Rows near named flat spaces through zero (a row that begins with a name and a colon came from that space)
dd_cn: [ -54  -10  226  208   63   66  128   91  100  -35   68   63   94  -51
   53    3   91   63   -9 -109   56   21  246   74  199  -32  133  155
   51   21  -11  119]
dg_mb: [ 210  -53  -72 -129  123   15  156 -283 -113 -150  -88 -220   13  248
  -12  144  -39  232   -7 -241   62  108 -128   52 -447  -26 -257 -125
   97   17  -28  -93]
bq_zl: [ -36  184  258 -123 -106  -72 -156  154  -91  136  -35  -79   41  -26
  -76 -223  125   65  179  158   35  101    7 -182  319  180  106  -98
  -45 -223  -46  198]
dd_cn: [  22   66  558  266  -80  136 -258   76  -34  115  158  142   53 -178
   78 -132  195  -74  108 -137  -56  173 -110 -190  213  -72  272   33
  -40   22  132  399]
bq_zl: [-128 -180    3   74  225   63  -80 -185   -3  -57   31    1  185   -4
  -76  192 -112  136   33 -332   46  145   38  152 -159  -67  132  158
   -4  183  117  -91]
tl_mm: [ 189  -35   37  -91   93   47    8 -137  -92  -57  -54 -226  -44  216
  129   93  168  165   21 -185  -37  205 -104   80 -412  -25  -96 -123
  -14   91  -20   44]
dd_cn: [ -29  -13 -108   37  -62   -9   56   88   29   41   19  132 -146  -81
  111   78  -44 -198 -122   61 -104 -134  -69  -53   76  -43  -92    6
  -41   36   52    9]
dd_cn: [ -87  113  270  -18  -84   -1 -287   65  -26  169   14  -70    1  -78
  -63 -232  116  -34  209  145    6  137    5 -179  249  110  263  -47
 -120  -26   30  240]
tl_mm: [  96   61  101   54 -116  112    2 -161   63  -24   -4   79  -66  -46
   44  -54   -8 -175  -23  -31    3   -8 -169  -79  -16 -177  -33  -71
   35  -40   77  153]
dd_cn: [  84  -42  -88  -77   78  -47  288 -205   14 -112  -45   13   51  226
  -12   93 -124   98  -69  -97   64 -104 -108   12 -181  -31 -162   -9
   35  -22  -32 -147]
dc_mz: [  46  133   15  -58 -161 -113 -217  235 -134   49   13 -118   25    8
 -125 -292  140  120  128  313   -5   20   15  -51   49  188   45  -96
  -27 -166 -162  -67]
dd_cn: [ -29  138  276  188 -116   73  142 -120  133  -94   43   82   87   62
    7 -177   10   19   40  -36   95   18  -27   19  206 -130  150  130
  -26 -108   45  146]
dc_mz: [  57 -115  -66  115   68  104   90 -173  154  -63  115    5  -11   54
  110  111  -82   32  -86 -141  -22   22   18  163 -218 -177   86  126
  -13  242  105    6]
dc_mz: [ 152 -232   56  151  128  187   35 -258  165  -48  172   75  138   15
   48  122  -75   66  -68 -275   23   23   27  119 -309 -287   80   68
   86  252  132  101]
bq_zl: [  33  -40 -480 -224  -49 -112   37   20  -92  -64  -97  -18  -94  116
   33  127  -89  -29 -143   91 -111 -108 -210  138 -294  -11 -304  -98
  -43  -67  -42 -319]
dd_cn: [ 174 -261  132  246  145  176   94 -279  101  -84  189   69  172   32
  -35   98 -114  134  -48 -313   72  -32   47   16 -307 -256   -8   57
  132  239  109   97]
dg_mb: [ 127  -69  142  160  -34  124   43  -17   68  -16  139  183   61  -79
  102   56   10  -43 -106 -166  -42  -36  -69    5  -35 -218  -35   22
   84   13   99  163]
dd_cn: [ 132   23  218   -8  -24  161 -155 -283   39   69   25   28 -113  -28
  141   42   29 -192   29 -174  -66  167 -313 -129 -164 -178  118  -95
  -46  145  189  278]
tl_mm: [ 101  146   81  -42  -55   18 -106   80  -88   42  -54 -142 -211  -98
   80  -18  129  -87   35   68  -45  125  -16  -94    7  115   -9 -110
   47    2  -39  107]
bq_zl: [ -59 -217 -288  140   72 -100  367  103  181 -117  151  145  224  170
  -75    4 -170  226 -156  105   64 -347  295  230  -23  -59  -64  223
   15   49 -109 -310]
bq_zl: [  51   53  153  246   11  133  199 -105  163  -90   61   26 -115 -105
   88   39  -45  -97  -66  -90   66  -11  152   11   99  -94   86  135
  116  133   44  126]
dg_mb: [  36  129  -69 -173  -88  -68  131  -96  -74  -74 -196   66  -61  144
   21  -13   33 -145  -41   50    0  -75 -292  -63  -49   -8 -206 -145
  -21 -233  -74 -118]
dc_mz: [  33   14   60  184  -41   43  242   74  135  -63   67  131   -2  -79
   30  -22  -29  -56 -104   37   56 -170  186    5  190  -72  -37   90
  121  -37  -40   45]
dg_mb: [  51  -17  269  227   -7  166  -30  -89  174   -4  157  165   98 -140
   40  -45    8  -69   -8 -123   41   38   53   27   85 -191  251  126
   76   94   99  196]
dc_mz: [ -24  -51  -70  -36 -110  -20 -278   66   25  142  132  134   55  -90
  -49 -120  -58  -83   24  168  -92  -58 -142  -48   10  -49  147  -14
 -104   35   78    9]
tl_mm: [   1  -34   54 -135   72  -26  -62 -136   10  123  -14  -74  -26   53
  -53  -21  -60  -15  102   44   27   15  -32 -176   -9   84   95  -79
  -62  111   33   86]
dg_mb: [-109  304  200 -179 -279 -105 -151  142  -72  155 -183   66  -90  -39
  -72 -354  160 -276  164  381    8  -55 -191 -321  465  144   36 -209
 -133 -380  -86  173]
dc_mz: [ -20 -127  -51   28  108   59  -28 -149  -20  -12  -18  -44  -14  -28
  -35  131  -89  -14    1 -160   12   29    7  -23 -138  -54  -64  -13
   21  140   78    8]
bq_zl: [ -47   27 -193  -53   71  -55  139 -138   22  -92 -127  -90  -99   59
  -84   39 -115  -55   -3   80   85  -70   63   17  -71  101  -33   22
   32   65  -92 -235]
dd_cn: [  27 -150 -271  158  129  -51  410   91  159 -177   61   48   84   73
  -50   74  -98  139 -172   83  107 -290  411  226  -75   10 -100  178
  167   90 -199 -335]
dd_cn: [ 116   36   43  -34    3   48   80  -42    1   -1  -32  -67 -112  -18
   74   59   26  -40  -31  -47    2   26    9  -60  -32  -13 -106  -87
   82    4    4  117]
dg_mb: [ 160   99  345  109 -186  130  -79 -207  142   24  128  333  148 -110
  -73 -238  -49 -212   27   30   73  -90 -281 -191  123 -239  197  -38
   95 -139   80  201]
bq_zl: [  28 -157 -274 -192   84   64  -27 -442   86   48  -76 -101 -154   82
  -25  141 -254 -171   -2  -51   -3  -32 -184  -93 -328 -135  -85 -132
  -73  264  161    3]
tl_mm: [ -31  151  -42 -254  -32  -60  146 -343  -92  -44 -293  -85 -148  148
  -97   10 -144 -172   69   -1   97  -31 -302 -251   17   59 -241 -202
  -27 -177    8  -26]
tl_mm: [ -37   57  217  -48  -31   37 -197 -255 -115   72  -80   33  -35  -21
  -79  -37  -57 -161  134 -112    6  101 -352 -285   16  -16   34 -123
  -83  -19  139  155]
tl_mm: [-305 -112 -155   96   16  -10 -218  178   14   89   85  111   32 -204
    2  108 -109  -61  -28  -39 -114   20   73  121  193  -25  130  195
 -147  111  166  -34]
bq_zl: [ -17  -12  110  163 -117   30  152 -155  160  -22  116  268  144  -38
 -161 -167 -239  -87  -17   72  119 -266  -51 -161  235 -159   30   74
   50  -92   67   56]
dg_mb: [ -82  236   40  -77 -246  -58    8  128  -76  -46 -108   60   28   14
   -3 -156   65  -26   11   91  -10   16 -182   17  277  -23 -136  -46
  -53 -415   -7   41]
dc_mz: [-184   29   13   18 -150  -76 -245  287   31  207   76  285   18 -252
  -70 -166  -15 -270   19  307  -84 -182  -19 -170  411   63  182   23
  -98  -85   16   31]
bq_zl: [-144 -354 -232  105  362  -59  276  -85   99 -132   48   45  280  195
 -108  229 -147  269  -76 -198  104 -150  327  264 -233    3   34  246
   14  257  -80 -379]
dc_mz: [ 110  -97  -92  -62   -4  -35  152  -82  104  -43   99   79  215  186
  -69  -72  -95  183  -43   44   59 -148  -10   89 -137 -105  -31   11
   28  -59  -41 -101]
dg_mb: [  91 -116  -45  252  -30  109  291 -148  122 -175  104  144   56   45
   35   68 -137   20 -167 -166   36 -173   -1   91 -119 -278 -196   94
   98   28   69   -8]
dg_mb: [ -55  -64  115   99  103   38 -135  141    1   92   87   -9  -38 -106
  121   96  114   -3   10  -84  -88  123  120   35   29   52  193   93
  -54  203   51  102]
dc_mz: [  34   17   98  -27    6    6 -112   65  -15  106   46   -3  -59  -65
   63    4   58  -45   26   23  -57   57  -21  -84   36   54  100  -30
  -23   68   29  114]
dc_mz: [ -61   31  261  -29   61   78   65 -173   81   64  -38   46   36  -42
    9   47  -52  -71   63 -172   79   69   -2 -140  234  -56   86    1
   12  -25  127  271]
tl_mm: [ 175  -63  134  216   27   13  278   54   16 -209   93   94  267  183
  -27  -76  128  277  -74 -101   99 -104  120  164 -157  -95  -94   76
  152 -126 -177 -132]
bq_zl: [ 238  -42  173  303   19  181   62  199  160  -24  258  -55  -75 -147
  253   48  192  108 -119  -84  -62   98  344  196  -77 -115  141  132
  160  237    1  233]
bq_zl: [ 110   48   57   23  119  -70   89  202  -42  -76   25  -60   94   -9
  -42   -1  126  203   -3   44   81   24  269  120  -24  211   90   70
  192  -29 -236 -199]
bq_zl: [ -86  -74 -176  -89    0  -29  -94  -14   86   64   62   80   50   28
   31   28  -85  -24  -31   51  -74  -20  -80  117  -51  -63  131   75
 -131   85   83  -81]
tl_mm: [-433  -83 -218   30  129 -239  132  196   33   46  -31   61   85   37
 -188  -10 -194   58   41  222   62 -236  304    2  381  286  136  256
 -177   63  -87 -323]
dd_cn: [ 121   88 -205 -142  -30   -9  226 -166   -3 -145 -155 -142 -138  146
   36   60  -47   -6  -72    6   44  -19  -77   72 -195  -27 -255 -103
   76  -87  -68 -121]
dc_mz: [-139    4 -162 -204   -8  -87  -69  -97 -104   44 -132  -33  -24   48
  -91   49 -141  -47   46    3  -13   -4 -190  -91   25   54 -131  -83
 -107  -88   69  -72]
dc_mz: [ -53  -48   29   27 -130   45 -172   -8  133  128  192  158   84  -20
   70  -94  -71  -33   -3   40 -106   -3 -164   30   75 -189  199   80
 -179   54  202  175]
tl_mm: [ -56  141  188 -134  -44   13 -224  -38  -35  122  -42  -35  -33  -58
   31  -53   58  -74  125  -12  -29  203 -160  -91  146   53  196  -44
  -93  -50   95  185]
tl_mm: [ 200 -239 -162  179  159   21  404 -159    9 -300   70   75  235  242
  -56  165 -100  292 -187 -268   99 -186   58  229 -461 -177 -307   81
  203   29 -113 -328]
dc_mz: [ -68    2 -125 -103   -2  -69 -265   11 -157   34  -23  -84   10  -40
 -119   -3  -65   54   80   24  -39  101 -128   -5  -99  110   19  -30
  -56    4   23 -140]
bq_zl: [ -30  -43 -103   13  120  -25  -73  218 -103  -20  -23 -140  -42  -74
   50  141  123  109  -22  -56  -51  121  213  161  -86  137  -17   44
   48   83  -82 -117]
bq_zl: [ 111   79  -50  -17 -183  -66  -81  305  -24   43   93   79    6  -30
   53 -165  143   11  -54  258  -96  -86  -24   45   37   27  -14  -49
    4 -152 -110  -39]
dg_mb: [-199   75   37  126  -99  -27   57  107   85  -19   22  114   57  -42
  -23 -110  -33  -33    2   87   22  -69   79   55  326  -21  103  161
  -85 -105   25    5]
tl_mm: [ 195  -73 -225   91   36   60  197 -212  -18 -218  -18  -14 -109   94
   61  175  -92  -18 -171 -151  -13  -66 -146  122 -454 -143 -256  -12
  123  117  -21 -231]
tl_mm: [-164  -61  104    2  212   -5   62  -53   -5   12  -80 -101   31   57
   13  136   33   78   73 -181   51  121  168   20   70  101  104   90
  -60  123   17   32]
dg_mb: [  68  -30  -78  133 -105   43   79   33   -1  -76   43  110  -30  -57
   17    5  -42  -71 -116   -4  -33 -134  -55    4  -39 -138 -202  -18
   68  -61   15  -17]
dc_mz: [-110 -128 -116  192   12  -43  170  109  163  -42  127  208  175  -55
 -146  -79 -154   26  -74  148   88 -301  275   66  186  -35   60  186
   57   16  -73 -178]
dc_mz: [ -63   27  -19 -198   69  -65  204 -176    8   28 -212 -134  -80  165
  -69   -8  -46  -53   81   66  111  -76   45 -188   91  107 -138 -141
  -41  -57  -60   40]
dg_mb: [ 179   27 -180 -273  -38  -81  134 -127  -66   -7  -97 -122 -129  285
  107   37   14   32  -48   62  -67  -32 -272  -43 -306    9 -247 -203
  -76  -45  -39  -58]
tl_mm: [ -49  210  155 -210 -137  -86 -149   59   18  118 -116   33   32   75
  -36 -293  189 -127  157  304   23   28 -122 -110  215  117  230 -114
 -132 -214 -117   49]
dg_mb: [  58   99   -1  -50 -188  -40   16   55   -2   32    7  102  -40   35
   30 -138   17  -97  -30  170  -49 -112 -189  -96   82  -43  -85  -89
  -49 -167   -9   45]
dg_mb: [-166  -78  170   72   73   64 -233  -54   33  135   72   28   58 -136
  -45    9  -49  -43  115 -104   -7  116   38  -85  152  -13  254   83
  -99  160  164  185]
dd_cn: [ -22 -158 -174 -159  182  -77   42  -29  -45   40  -63 -108   37   95
  -77  119  -54  102   19  -11   30  -47  125  -14 -146  116  -90  -64
    4   99  -64 -131]
tl_mm: [ -83  -75  118  316   39   67  -26  154   72  -37  159  123   77 -122
   58   17   64   29  -46  -85  -32   11  181  140   82  -60  196  228
   -2  143   26    4]
dd_cn: [ 146   -8   72  102  -57    0   85  -40 -105  -80   30    2   16   65
  -58  -55  -11   79  -16  -37   25  -79 -104 -119 -119  -26 -208  -83
   78  -75  -40   -5]
dg_mb: [ 142   51  254   62   -2  148 -120 -141  -16  -34   32  -55   34  -53
   41   -3   93   40   56 -212   25  223  -85   14 -115 -114   80  -38
   90    6   75  199]
dd_cn: [-143   59   62   30  -73  -31   -3  159   79  102   28  -35  -12  -90
  -50 -144  -13    1   72  184   39  -51  238  -71  378   81   94   49
  -51  -55    4  154]
dd_cn: [ 100 -111   21  222   25   90   97   42   50  -11  154   21 -114  -68
  150  125  -17   -4 -123 -113  -81  -44   80    4  -93 -101  -68   67
   42  213   83  117]
bq_zl: [  35  -13 -120  -60  -40  -12   97 -277 -103 -156 -104  -11   72  167
 -128   20 -161   66  -10 -138   64  -39 -282  -14 -219 -114 -282  -86
   16 -151   36 -144]
[ -38  -64  -36  180  -62  -47  -31  242  -12   44  134  164    7 -139
  -37  -54  -31  -54  -65  146  -58 -193   86  -68  137   37   -6   69
   11   26  -32  -64]  dg_mb
[ -27  -41  -26 -199  175  -28   -6 -216  -65   10 -126 -107  -18  168
   41  170   -6   30   50 -177   -7  147 -160    2 -219   59   23  -47
  -89  108   38  -61]  dg_mb
[-298  218   69 -342 -142 -142 -422   73 -135  299 -191  -14 -141  -94
  -63 -167   31 -293  231  272  -92  121 -298 -314  411  236  200 -155
 -306 -159   92  150]  dc_mz
[-131   25   46  -77   12  -45 -276  240  -67  177  -57   44  -67 -176
   21  -24  167 -193   70  145  -89   49   47  -93  184  155  161  -55
  -80   15  -42   39]  dd_cn
[  95   -8    5  -43   -1   57 -127 -261    8   -5   30  -10  -23   51
    1    7  -76  -45   30  -73  -19   90 -259  -22 -256  -90   97  -34
  -38  126   95   -6]  dg_mb
[  42  157  141  -22 -171  -18 -169  140  -70   77   29   23  -76  -24
  101 -135  151  -63   36  111 -107   89 -199  -67   86   27   74  -58
  -96 -106   18  129]  dg_mb
[-105   31   19  -80  -23  -44 -130   57  -36  100  -50  -52  -40    5
   -3  -63   58  -45   84   94  -36   48  -19  -69  103   82   72  -40
 -127   -5   12   61]  tl_mm
[ 223   31  283  151  -56  188  136 -181  121 -108   95  126  112    0
   90  -16   48   16  -64 -231   61   49  -86   47  -66 -283   -3    4
  160  -79   73  227]  dg_mb
[-174   77  191  110 -157  -21 -153  144  -28   92   39  255   65 -124
  -19 -141   32 -172   36   71  -62  -58 -170 -140  347  -33  111   48
 -130 -157   82  114]  dd_cn
[ 122  104  -97 -115  -81  -43   -1  -11   33   -1  -10 -140  -86   68
  -23 -139   11   35   34  229   27  -10   20   10  -83   79   31  -71
   21  -14 -101  -61]  bq_zl
[ 201 -210 -431  -86  246    6  271 -246  -93 -220 -127 -294 -150  230
   43  346  -89  167 -146 -223   14   -3   54  185 -685   -7 -416  -96
  137  245  -93 -328]  dg_mb
[  89  108  102  -17  -23   37  -98   43  -38   50  -13 -105 -165 -103
   76   -1   93  -74   31   31  -33  120    5  -74   12   81   56  -64
   47   49   -8  119]  tl_mm
[-105   10  -71 -181   87  -86  -57  -18  -16  121 -115  -50 -128   25
   10   44    3 -148   59  121  -28   -4  -21 -121   42  172   95  -56
 -114  106  -30  -51]  dc_mz
[ 121   77  122 -231  -63   89 -369 -143  -77  165  -70 -129 -118  -89
   24  -53   98 -154  138    1  -57  232 -241 -175 -115  -22   68 -259
  -28    7  100  267]  dg_mb
[  16   95  108   -4 -153   -8 -242   87   76   87   88   66   98  -35
  -66 -305  110  -35  111  270    2   13  -27    3   93    2  302   -1
  -68  -63  -56   32]  dc_mz
